Here is a tiny trained network, its code and every weight. The questions are about switching its units off for an input and a class, where a switched-off unit gives its printed mean instead of its output.

import numpy as np


def w(rows, s, z=0):
    codes = np.array(rows[::2]) - 128.0
    scale = np.full(codes.shape[1], s)
    scale[-1] = z or s
    return codes * scale


def f(y):
    return y / 2 * (1 + np.tanh(0.7978845608 * (y + 0.044715 * y**3)))


def log_softmax(a):
    a = a - a.max(-1, keepdims=True)
    return a - np.log(np.exp(a).sum(-1, keepdims=True))


def net(x, mask):
    res = np.array(x, float).reshape(1, 5) / 4 @ E
    y = f(res @ A[0][:, :-1].T + A[0][:, -1])
    res = res + np.where(mask, y, B[0][:, -1]) @ B[0][:, :-1]
    return log_softmax(res[-1] @ U[:, :-1].T + U[:, -1])


A, B = {}, {}
E = w([
[104,137,104,141,114,121],'x0',
[248,240,97,95,127,90],'x1',
[141,123,111,135,153,140],'x2',
[167,115,168,119,123,142],'x3',
[50,245,177,159,151,183],'x4',
],0.014)
A[0] = w([
[129,128,132,132,146,117,111],'N0',
[180,179,96,89,116,69,136],'N1',
[167,50,92,108,99,54,95],'N2',
[176,28,58,45,68,42,96],'N3',
[140,86,88,87,113,99,69],'N4',
[198,192,114,136,127,60,109],'N5',
[195,198,71,46,99,70,113],'N6',
[131,126,166,148,136,85,91],'N7',
[157,80,126,173,142,59,67],'N8',
[96,235,197,178,130,194,1],'N9',
[48,2,148,157,129,176,145],'N10',
[85,64,167,158,130,97,95],'N11',
],0.0094,0.0042)
B[0] = w([
[116,120,136,151,122,76,126],'N0',
[196,99,95,101,41,75,202],'N1',
[59,211,196,174,209,159,211],'N2',
[41,154,209,213,200,186,251],'N3',
[91,92,146,171,178,169,167],'N4',
[156,113,61,94,95,172,205],'N5',
[164,111,87,43,81,71,229],'N6',
[144,143,142,133,117,139,124],'N7',
[97,131,148,153,176,182,162],'N8',
[48,144,198,230,166,183,204],'N9',
[255,73,31,13,52,53,250],'N10',
[182,117,47,116,144,71,180],'N11',
],0.008,0.016)
U = w([
[214,99,8,42,38,81,255],'0',
[2,162,174,206,243,190,1],'1',
],0.0096,0.0016)

Each question gives the input, the list of numbers given to net, and the class t.
The units are the neurons (one row each of A and B). Each row of codes is followed by its name. A weight is (code - 128) times the scale printed after its matrix; where a second scale follows, it is the last column's (A, B and U).
mask holds one flag per neuron, in row order. A switched-off neuron (its flag False) gives its mean, the last column of its row in B, instead of its output. The means were averaged over made-up inputs and are rounded, as every weight is.
A unit's drop is (log p(t) with every unit on - log p(t) with that unit switched off) / (log p(t) with every unit on - log p(t) with every unit switched off).
The circuit of an input: a set's keep is (log p(t) with only the set's units on - log p(t) with every unit switched off) / (log p(t) with every unit on - log p(t) with every unit switched off). Starting from all 12 units, units are removed one at a time, each time the one whose removal leaves the highest keep (on an exact tie, the one counted first), for as long as the keep stays at least 0.8.
circuit, biggest first: the units of the circuit, biggest drop first
top k neurons: the k neurons with the biggest drops, biggest first
drop of u: that unit's drop, to one decimal
input [8,-2,-1,-1,-3], class 1: circuit, biggest first -> (N6)
input [0,-5,-7,-8,5], class 0: top 3 neurons -> (N10, N3, N2)
input [2,4,-3,6,-6], class 1: top 2 neurons -> (N3, N10)
input [5,5,-3,5,-6], class 1: top 2 neurons -> (N3, N10)
input [8,8,-5,-8,8], class 0: top 4 neurons -> (N3, N6, N1, N2)
input [7,-7,0,2,-8], class 1: top 3 neurons -> (N3, N2, N6)
input [-3,-5,0,1,5], class 0: top 2 neurons -> (N10, N3)
input [-1,6,-7,3,-8], class 1: top 3 neurons -> (N3, N2, N10)
input [-2,-5,-3,2,-8], class 1: drop of N3 -> 0.7
input [6,1,6,-3,-3], class 1: drop of N10 -> 0.4
input [5,-3,-2,-5,-5], class 1: drop of N3 -> 0.2
input [-5,1,4,4,-8], class 1: drop of N11 -> 0.0
